Here is a tiny trained network, its code and every weight. The questions are about switching its units off for an input and a target symbol, where a switched-off unit gives its printed mean instead of its output.

import numpy as np


def w(rows, s, z=0):
    codes = np.array(rows[::2]) - 128.0
    scale = np.full(codes.shape[1], s)
    scale[-1] = z or s
    return codes * scale


def norm(h):
    return h / np.sqrt((h * h).mean(-1, keepdims=True) + 1e-5)


def f(y):
    return np.maximum(y, 0)


def softmax(a):
    e = np.exp(a - a.max(-1, keepdims=True))
    return e / e.sum(-1, keepdims=True)


def log_softmax(a):
    a = a - a.max(-1, keepdims=True)
    return a - np.log(np.exp(a).sum(-1, keepdims=True))


def net(x, mask):
    ids = ['ΓΔΞΠΣΦΨΩαβηθλμτ'.index(c) for c in x.split()]
    T = len(ids)
    res = E[ids] + P[:T]
    r = norm(res)
    for j in range(3):
        rows = slice(2 * j, 2 * j + 2)
        q, k, v = (r @ M[0][rows].T for M in (Q, K, V))
        z = softmax(np.where(np.tri(T) > 0, q @ k.T / 2**0.5, -1e9)) @ v
        o = O[0][rows]
        res = res + np.where(mask[j], z, o[:, -1]) @ o[:, :-1]
    y = f(norm(res) @ A[0][:, :-1].T + A[0][:, -1])
    res = res + np.where(mask[3:7], y, B[0][:, -1]) @ B[0][:, :-1]
    return log_softmax(norm(res)[-1] @ U[:, :-1].T + U[:, -1])


Q, K, V, O, A, B = {}, {}, {}, {}, {}, {}
E = w([
[90,137,148,83,110],'Γ',
[71,150,116,111,117],'Δ',
[168,116,119,198,254],'Ξ',
[126,122,119,104,133],'Π',
[121,120,130,158,125],'Σ',
[119,150,219,181,196],'Φ',
[114,138,124,122,131],'Ψ',
[118,117,128,157,137],'Ω',
[108,146,133,116,127],'α',
[117,116,124,158,130],'β',
[167,117,65,155,91],'η',
[108,126,125,99,145],'θ',
[146,118,138,67,128],'λ',
[119,140,140,95,113],'μ',
[127,119,129,154,134],'τ',
],0.026)
P = w([
[166,254,144,23,109],'0',
[122,75,151,57,154],'1',
[95,60,140,73,144],'2',
[67,66,126,84,144],'3',
[72,73,108,75,136],'4',
[82,76,105,73,128],'5',
[69,66,94,82,127],'6',
[75,73,99,77,125],'7',
[94,64,85,70,117],'8',
[101,65,83,69,114],'9',
[106,56,93,72,111],'10',
],0.0045)
Q[0] = w([
[202,248,137,10,152],'H0',
[145,139,175,138,31],'H0',
[65,128,144,163,116],'H1',
[30,10,87,109,178],'H1',
[210,226,66,33,203],'H2',
[123,183,198,167,218],'H2',
],0.012)
K[0] = w([
[80,29,135,131,124],'H0',
[154,118,130,180,116],'H0',
[129,148,107,170,116],'H1',
[156,204,120,109,137],'H1',
[73,7,131,146,118],'H2',
[134,98,218,114,143],'H2',
],0.017)
V[0] = w([
[151,126,18,138,127],'H0',
[49,68,115,118,100],'H0',
[159,163,160,97,102],'H1',
[100,103,118,97,200],'H1',
[24,184,125,154,126],'H2',
[192,131,254,119,109],'H2',
],0.011)
O[0] = w([
[176,98,41,173,94,77],'H0',
[16,39,102,98,47,199],'H0',
[85,136,106,168,3,198],'H1',
[75,45,174,172,201,230],'H1',
[212,28,186,100,98,253],'H2',
[120,249,243,152,100,5],'H2',
],0.0069,0.0034)
A[0] = w([
[154,100,99,125,109,65],'N0',
[130,179,124,134,148,157],'N1',
[93,95,146,6,106,238],'N2',
[173,123,131,134,158,1],'N3',
],0.02,0.0075)
B[0] = w([
[243,167,57,215,153,144],'N0',
[106,103,7,63,159,142],'N1',
[77,210,72,1,68,254],'N2',
[10,13,209,18,248,137],'N3',
],0.0076,0.018)
U = w([
[78,178,128,45,126,173],'Γ',
[111,72,77,85,90,106],'Δ',
[104,146,92,144,244,83],'Ξ',
[65,119,116,254,109,152],'Π',
[218,167,175,134,100,151],'Σ',
[104,211,221,145,172,123],'Φ',
[186,77,154,206,79,202],'Ψ',
[179,56,210,78,153,126],'Ω',
[133,93,207,160,51,159],'α',
[239,80,111,89,130,1],'β',
[174,156,34,196,135,107],'η',
[54,45,153,173,94,85],'θ',
[36,222,94,206,166,48],'λ',
[83,161,167,203,84,170],'μ',
[177,238,111,151,170,94],'τ',
],0.016,0.0061)

Each question gives the input, a string of symbols that net reads in full, and the target symbol t.
The units are the heads (2 rows each of Q, K, V and O) and the neurons (one row each of A and B). Each row of codes is followed by its name. A weight is (code - 128) times the scale printed after its matrix; where a second scale follows, it is the last column's (O, A, B and U).
mask holds one flag per unit, heads first, then neurons. A switched-off unit (its flag False) gives its mean, the last column of its rows in O or B, instead of its output. The means were averaged over made-up inputs and are rounded, as every weight is.
A unit's drop is (log p(t) with every unit on - log p(t) with that unit switched off) / (log p(t) with every unit on - log p(t) with every unit switched off).
The circuit of an input: a set's keep is (log p(t) with only the set's units on - log p(t) with every unit switched off) / (log p(t) with every unit on - log p(t) with every unit switched off). Starting from all 7 units, units are removed one at a time, each time the one whose removal leaves the highest keep (on an exact tie, the one counted first), for as long as the keep stays at least 0.8.
circuit, biggest first: the units of the circuit, biggest drop first
most important unit: the unit with the biggest drop
k most important neurons: the k neurons with the biggest drops, biggest first
heads that matter: for each layer, one digit per head in row order, 1 if its drop is at least 0.15 and else 0, layers parted by /
drop of u: that unit's drop, to one decimal
input μ λ Π Ξ β, target μ: heads that matter : 011
input Φ Ψ Ω Ξ Ω Ξ Ω Ω, target Φ: circuit, biggest first : [H2, H0]
input Ξ Ω Ψ τ Σ, target Ξ: most important unit : H0
input Π Ξ τ, target Π: heads that matter : 001
input θ θ τ, target θ: heads that matter : 010
input Σ Ω Π Ψ θ Π Γ Ω λ Ω, target Σ: circuit, biggest first : [H2, H1, N2, H0]
input Ω Ψ Σ, target Ω: heads that matter : 100
input α η λ λ Σ, target α: circuit, biggest first : [N2, H2, H0, H1]
input Π Ω Ω β, target Π: circuit, biggest first : [N2, H2]
input θ Ξ η η Ξ Ψ α θ Π Ω, target θ: heads that matter : 010
input Φ α β Π Ω η Ξ λ τ Φ Ω, target Φ: circuit, biggest first : [H0, H2]
input η α Ω Ψ Ψ Ξ Ω Ω, target η: circuit, biggest first : [H0, N2]
input Ω β η, target η: heads that matter : 001
input Ψ λ α Φ Π Φ α Π Σ, target Ψ: heads that matter : 100
input Ψ Ω Σ Γ Ω α Π Ω Ξ τ, target Ψ: heads that matter : 110
input Ψ Ω Π Π Π Ω, target Ψ: circuit, biggest first : [N2, H0, H2]
input λ Π Σ Σ, target λ: most important unit : H2
input α τ Π Ω, target α: circuit, biggest first : [N2, H2, H1, H0]
input λ Ξ Ω Ψ Δ Ω τ θ β, target λ: circuit, biggest first : [H2, N2]
input Ω Ω λ Δ θ Ω Φ Ξ τ, target Ω: 2 most important neurons : [N2, N3]
input Ξ Δ τ Ξ Δ α Ψ τ, target Ξ: most important neuron : [N2]
input Π Φ Ξ Σ, target Π: circuit, biggest first : [N2, H2]
input μ λ Σ Γ λ Ω μ Ω, target μ: circuit, biggest first : [N2, H1, H2]
input η Ω λ Φ Σ, target η: heads that matter : 100
input β η Ω Σ Ω, target β: 2 most important neurons : [N0, N2]
input Ω Ψ λ Π Ξ Ω, target Ω: drop of N2 : 0.2
input τ Π β, target τ: drop of H2 : 0.6
input Ψ Ω Ω β Ψ η Ξ η Π β, target Ψ: drop of H0 : 0.4
input λ Π Δ Ω Ω Ω Φ Γ Ψ Ω, target λ: drop of H2 : 1.3
